Here is a tiny trained network, its code and every weight. The questions are about switching its units off for an input and a class, where a switched-off unit gives its printed mean instead of its output.

import numpy as np


def w(rows, s, z=0):
    codes = np.array(rows[::2]) - 128.0
    scale = np.full(codes.shape[1], s)
    scale[-1] = z or s
    return codes * scale


def f(y):
    return np.maximum(y, 0)


def log_softmax(a):
    a = a - a.max(-1, keepdims=True)
    return a - np.log(np.exp(a).sum(-1, keepdims=True))


def net(x, mask):
    res = np.array(x, float).reshape(1, 8) / 4 @ E
    y = f(res @ A[0][:, :-1].T + A[0][:, -1])
    res = res + np.where(mask, y, B[0][:, -1]) @ B[0][:, :-1]
    return log_softmax(res[-1] @ U[:, :-1].T + U[:, -1])


A, B = {}, {}
E = w([
[141,120,253,132,187,71,60,203],'x0',
[123,127,130,117,128,129,121,130],'x1',
[5,40,112,182,178,169,177,196],'x2',
[208,35,64,197,132,98,95,135],'x3',
[128,126,134,126,123,129,128,130],'x4',
[127,132,130,133,129,129,129,127],'x5',
[178,100,109,12,111,73,243,217],'x6',
[128,125,133,129,132,120,128,126],'x7',
],0.0064)
A[0] = w([
[214,215,140,77,104,91,72,71,82],'N0',
[48,238,162,93,109,151,160,139,180],'N1',
[186,115,120,61,116,70,225,198,96],'N2',
[103,125,63,110,63,194,174,77,118],'N3',
[133,125,17,135,28,221,228,34,108],'N4',
[143,102,235,126,201,60,57,193,121],'N5',
[202,31,64,183,127,92,107,134,157],'N6',
[164,98,121,63,109,76,205,186,87],'N7',
[161,93,121,56,118,49,234,203,90],'N8',
[136,137,144,134,97,116,136,118,254],'N9',
[105,155,149,216,157,168,19,34,87],'N10',
[226,211,136,87,77,95,83,66,82],'N11',
[202,48,80,200,126,81,92,147,149],'N12',
[2,56,116,161,209,190,165,197,81],'N13',
],0.006,0.0087)
B[0] = w([
[153,80,141,167,68,100,184,98,177],'N0',
[188,87,144,61,191,155,145,62,210],'N1',
[89,193,162,182,95,189,88,103,185],'N2',
[91,131,150,100,149,69,98,149,174],'N3',
[73,148,141,100,123,60,76,171,204],'N4',
[75,139,114,102,120,68,88,169,213],'N5',
[136,122,170,82,179,148,120,79,205],'N6',
[90,177,166,178,99,173,99,102,172],'N7',
[97,170,154,165,97,172,91,99,190],'N8',
[172,89,9,93,184,163,129,254,254],'N9',
[88,162,141,173,85,181,105,125,197],'N10',
[158,74,147,170,76,96,178,109,180],'N11',
[143,132,166,71,171,153,126,65,201],'N12',
[196,64,171,180,48,77,205,68,203],'N13',
],0.0087,0.0086)
U = w([
[83,193,158,196,73,211,95,103,48],'0',
[157,74,154,175,55,51,207,96,74],'1',
[137,112,116,115,150,140,125,156,254],'2',
[140,118,115,111,148,144,129,152,225],'3',
[72,148,133,96,135,12,82,158,60],'4',
[151,118,160,66,205,167,142,66,33],'5',
[147,123,105,127,143,149,138,149,165],'6',
[137,125,103,130,151,149,138,152,153],'7',
],0.011,0.0053)

Each question gives the input, the list of numbers given to net, and the class t.
The units are the neurons (one row each of A and B). Each row of codes is followed by its name. A weight is (code - 128) times the scale printed after its matrix; where a second scale follows, it is the last column's (A, B and U).
mask holds one flag per neuron, in row order. A switched-off neuron (its flag False) gives its mean, the last column of its row in B, instead of its output. The means were averaged over made-up inputs and are rounded, as every weight is.
A unit's drop is (log p(t) with every unit on - log p(t) with that unit switched off) / (log p(t) with every unit on - log p(t) with every unit switched off).
The circuit of an input: a set's keep is (log p(t) with only the set's units on - log p(t) with every unit switched off) / (log p(t) with every unit on - log p(t) with every unit switched off). Starting from the 12 units with the biggest drops (on a tie, the unit counted first), units are removed one at a time, each time the one whose removal leaves the highest keep (on an exact tie, the one counted first), for as long as the keep stays at least 0.8.
units of the circuit, in order: the units of the circuit, biggest drop first
k most important neurons: the k neurons with the biggest drops, biggest first
drop when u is switched off: that unit's drop, to one decimal
input [5,-2,-1,7,-1,-7,2,0], class 5: 3 most important neurons => (N12, N6, N4)
input [-6,4,2,-7,1,-3,-3,-4], class 5: units of the circuit, in order => (N1)
input [-5,-7,1,7,6,-7,1,5], class 5: 3 most important neurons => (N6, N12, N5)
input [-6,-2,6,-8,0,5,-2,-2], class 5: 2 most important neurons => (N1, N5)
input [-6,6,-3,2,4,4,-2,-4], class 4: 4 most important neurons => (N4, N3, N1, N13)
input [-2,-8,2,-5,2,6,-6,-8], class 2: units of the circuit, in order => (N2, N8)
input [-1,6,1,7,-4,4,-3,-5], class 5: units of the circuit, in order => (N12, N6)
input [5,-2,-5,-3,-2,-3,6,-1], class 0: units of the circuit, in order => (N2, N8)
input [2,6,-7,-1,2,5,-5,-1], class 1: units of the circuit, in order => (N0, N11)
input [4,-4,0,3,-4,3,5,-2], class 0: units of the circuit, in order => (N2, N8, N7)
input [3,-4,8,1,-1,-4,7,5], class 1: 2 most important neurons => (N13, N10)
input [-5,5,4,-6,3,-6,7,-7], class 0: 2 most important neurons => (N2, N8)
input [8,0,-2,-1,0,1,8,-7], class 0: 2 most important neurons => (N2, N8)
input [0,-6,8,-8,-3,6,2,4], class 1: most important neuron => (N13)
input [-3,-1,-3,7,5,-6,1,-6], class 5: 3 most important neurons => (N6, N12, N5)
input [-8,3,5,8,-4,-2,-2,5], class 4: 3 most important neurons => (N4, N3, N1)
input [7,7,-8,-1,1,-1,-2,-2], class 1: drop when N11 is switched off => 0.5
input [5,-7,7,6,-2,-3,-1,0], class 1: drop when N4 is switched off => 0.1
input [-3,6,-1,-6,7,0,8,-5], class 0: drop when N2 is switched off => 0.4
input [-7,-3,6,8,2,5,6,3], class 5: units of the circuit, in order => (N6)
